Below is a small trained network, with its code and all its weights. Each question gives an input and a class and asks what happens when units are switched off, that is, made to give their printed mean instead of their output.

import numpy as np


def w(rows, s, z=0):
    codes = np.array(rows[::2]) - 128.0
    scale = np.full(codes.shape[1], s)
    scale[-1] = z or s
    return codes * scale


def f(y):
    return y / 2 * (1 + np.tanh(0.7978845608 * (y + 0.044715 * y**3)))


def log_softmax(a):
    a = a - a.max(-1, keepdims=True)
    return a - np.log(np.exp(a).sum(-1, keepdims=True))


def net(x, mask):
    res = np.array(x, float).reshape(1, 2) / 4 @ E
    y = f(res @ A[0][:, :-1].T + A[0][:, -1])
    res = res + np.where(mask, y, B[0][:, -1]) @ B[0][:, :-1]
    return log_softmax(res[-1] @ U[:, :-1].T + U[:, -1])


A, B = {}, {}
E = w([
[110,118,132,250,211,38,240,216],'x0',
[3,205,59,216,94,219,182,29],'x1',
],0.006)
A[0] = w([
[131,131,146,35,1,195,90,89,111],'N0',
[122,120,142,198,190,80,199,149,92],'N1',
[117,161,91,154,140,139,122,118,229],'N2',
[81,203,47,179,124,157,163,60,78],'N3',
[207,77,204,99,162,101,97,166,155],'N4',
[135,155,152,65,90,164,66,68,189],'N5',
[119,109,146,237,251,88,194,142,122],'N6',
[136,157,130,156,140,67,163,150,254],'N7',
[135,168,121,177,203,72,235,157,103],'N8',
[126,130,110,188,161,90,211,190,111],'N9',
[162,156,99,94,70,189,18,85,95],'N10',
[95,139,42,183,89,220,201,63,161],'N11',
[183,92,182,72,152,65,102,164,204],'N12',
[76,215,96,174,91,207,187,70,100],'N13',
[197,26,175,58,129,77,70,176,77],'N14',
[113,117,149,188,152,101,219,194,118],'N15',
[148,35,172,83,160,76,87,195,81],'N16',
[143,154,137,47,56,211,48,89,210],'N17',
],0.0057,0.0065)
B[0] = w([
[178,61,76,77,111,100,202,134,197],'N0',
[192,97,108,73,92,91,205,110,175],'N1',
[96,132,101,207,188,140,93,151,219],'N2',
[254,188,205,54,162,187,189,50,188],'N3',
[187,153,148,160,204,171,108,117,207],'N4',
[128,68,61,156,128,88,154,146,213],'N5',
[171,80,82,94,125,106,156,110,219],'N6',
[106,88,95,182,185,115,110,141,251],'N7',
[159,87,104,87,118,93,200,119,192],'N8',
[159,70,94,79,120,102,189,127,185],'N9',
[179,85,100,55,85,78,176,135,177],'N10',
[184,145,142,167,184,174,110,86,242],'N11',
[141,146,131,210,199,173,104,101,234],'N12',
[210,164,149,109,189,154,155,72,211],'N13',
[215,151,148,80,157,171,164,60,192],'N14',
[159,101,78,92,121,106,179,128,189],'N15',
[230,177,188,78,131,195,166,60,174],'N16',
[142,68,64,153,142,101,146,140,253],'N17',
],0.007,0.0061)
U = w([
[139,47,40,57,112,55,183,144,91],'0',
[173,203,191,122,192,222,123,80,107],'1',
[49,118,88,245,171,112,30,190,253],'2',
[77,223,254,72,44,91,101,168,38],'3',
[26,196,221,70,44,120,82,161,21],'4',
[38,207,193,51,36,106,99,192,19],'5',
[85,214,197,56,76,95,93,172,29],'6',
],0.0077,0.005)

Each question gives the input, the list of numbers given to net, and the class t.
The units are the neurons (one row each of A and B). Each row of codes is followed by its name. A weight is (code - 128) times the scale printed after its matrix; where a second scale follows, it is the last column's (A, B and U).
mask holds one flag per neuron, in row order. A switched-off neuron (its flag False) gives its mean, the last column of its row in B, instead of its output. The means were averaged over made-up inputs and are rounded, as every weight is.
A unit's drop is (log p(t) with every unit on - log p(t) with that unit switched off) / (log p(t) with every unit on - log p(t) with every unit switched off).
The circuit of an input: a set's keep is (log p(t) with only the set's units on - log p(t) with every unit switched off) / (log p(t) with every unit on - log p(t) with every unit switched off). Starting from the 12 units with the biggest drops (on a tie, the unit counted first), units are removed one at a time, each time the one whose removal leaves the highest keep (on an exact tie, the one counted first), for as long as the keep stays at least 0.8.
units of the circuit, in order: the units of the circuit, biggest drop first
top k neurons: the k neurons with the biggest drops, biggest first
drop of u: that unit's drop, to one decimal
input [-5,1], class 0: units of the circuit, in order	[N0 N17]
input [-5,4], class 0: units of the circuit, in order	[N0 N17]
input [7,-8], class 1: units of the circuit, in order	[N16]
input [3,-3], class 2: units of the circuit, in order	[N3 N0 N10]
input [1,-3], class 2: top 2 neurons	[N3 N13]
input [-5,-7], class 1: top 2 neurons	[N12 N4]
input [-1,-4], class 1: top 3 neurons	[N14 N16 N4]
input [-5,5], class 0: top 4 neurons	[N0 N17 N5 N10]
input [6,-8], class 1: drop of N4	0.3
input [-6,4], class 0: drop of N0	0.1
input [-2,3], class 2: drop of N14	0.2
